Below are the code and all the weights of a small trained network. Each question names an input and a class and asks about switching units off, where a switched-off unit gives its printed mean instead of its output.

import numpy as np


def w(rows, s, z=0):
    codes = np.array(rows[::2]) - 128.0
    scale = np.full(codes.shape[1], s)
    scale[-1] = z or s
    return codes * scale


def f(y):
    return np.maximum(y, 0)


def log_softmax(a):
    a = a - a.max(-1, keepdims=True)
    return a - np.log(np.exp(a).sum(-1, keepdims=True))


def net(x, mask):
    res = np.array(x, float).reshape(1, 2) / 4 @ E
    y = f(res @ A[0][:, :-1].T + A[0][:, -1])
    res = res + np.where(mask, y, B[0][:, -1]) @ B[0][:, :-1]
    return log_softmax(res[-1] @ U[:, :-1].T + U[:, -1])


A, B = {}, {}
E = w([
[2,188,126,164,198,61,169],'x0',
[172,160,76,230,37,100,145],'x1',
],0.013)
A[0] = w([
[91,142,130,42,148,205,80,73],'n0',
[102,142,62,146,60,110,87,3],'n1',
[68,118,80,114,130,115,120,98],'n2',
[147,110,172,72,204,130,99,81],'n3',
[167,150,90,83,128,147,136,118],'n4',
[152,80,165,122,68,190,90,159],'n5',
[139,175,111,219,31,122,147,34],'n6',
[169,93,57,98,110,209,21,191],'n7',
[86,254,126,142,185,153,136,171],'n8',
[53,107,182,75,118,132,106,48],'n9',
[131,178,28,166,44,119,143,41],'n10',
[123,170,175,124,76,187,103,146],'n11',
[177,83,154,83,85,179,104,87],'n12',
[2,210,135,163,188,30,141,210],'n13',
[196,120,170,88,81,158,66,173],'n14',
[94,76,131,14,185,105,124,60],'n15',
],0.01,0.0021)
B[0] = w([
[100,96,177,242,86,190,108,180],'n0',
[71,124,161,146,128,164,65,161],'n1',
[127,126,63,131,123,181,130,152],'n2',
[125,69,180,254,93,213,93,181],'n3',
[114,181,113,120,165,99,109,150],'n4',
[111,145,76,89,128,55,144,189],'n5',
[110,110,182,177,59,196,56,203],'n6',
[110,210,82,100,142,52,216,203],'n7',
[176,175,83,103,179,110,176,187],'n8',
[156,95,143,153,94,137,109,168],'n9',
[92,28,216,172,130,129,90,194],'n10',
[123,112,116,118,106,101,145,150],'n11',
[149,130,95,69,148,121,159,193],'n12',
[181,160,83,27,157,53,165,250],'n13',
[138,198,82,85,197,69,155,199],'n14',
[98,108,190,200,89,151,85,196],'n15',
],0.0086,0.019)
U = w([
[144,151,28,6,137,123,188,250],'0',
[137,84,201,210,94,168,58,6],'1',
],0.021,0.0021)

Each question gives the input, the list of numbers given to net, and the class t.
The units are the neurons (one row each of A and B). Each row of codes is followed by its name. A weight is (code - 128) times the scale printed after its matrix; where a second scale follows, it is the last column's (A, B and U).
mask holds one flag per neuron, in row order. A switched-off neuron (its flag False) gives its mean, the last column of its row in B, instead of its output. The means were averaged over made-up inputs and are rounded, as every weight is.
A unit's drop is (log p(t) with every unit on - log p(t) with that unit switched off) / (log p(t) with every unit on - log p(t) with every unit switched off).
most important unit: the unit with the biggest drop
top k neurons: the k neurons with the biggest drops, biggest first
drop of u: that unit's drop, to one decimal
input [2,3], class 1: top 2 neurons => (n7; n14)
input [-4,-5], class 1: top 2 neurons => (n13; n3)
input [-6,6], class 0: top 4 neurons => (n7; n14; n3; n5)
input [6,-7], class 1: top 3 neurons => (n15; n3; n0)
input [0,-1], class 1: top 3 neurons => (n13; n7; n14)
input [4,5], class 1: most important unit => n6
input [3,-4], class 1: top 2 neurons => (n7; n15)
input [-5,-7], class 1: top 2 neurons => (n3; n0)
input [-7,6], class 0: drop of n7 => 0.2
input [-1,-6], class 1: drop of n1 => 0.0
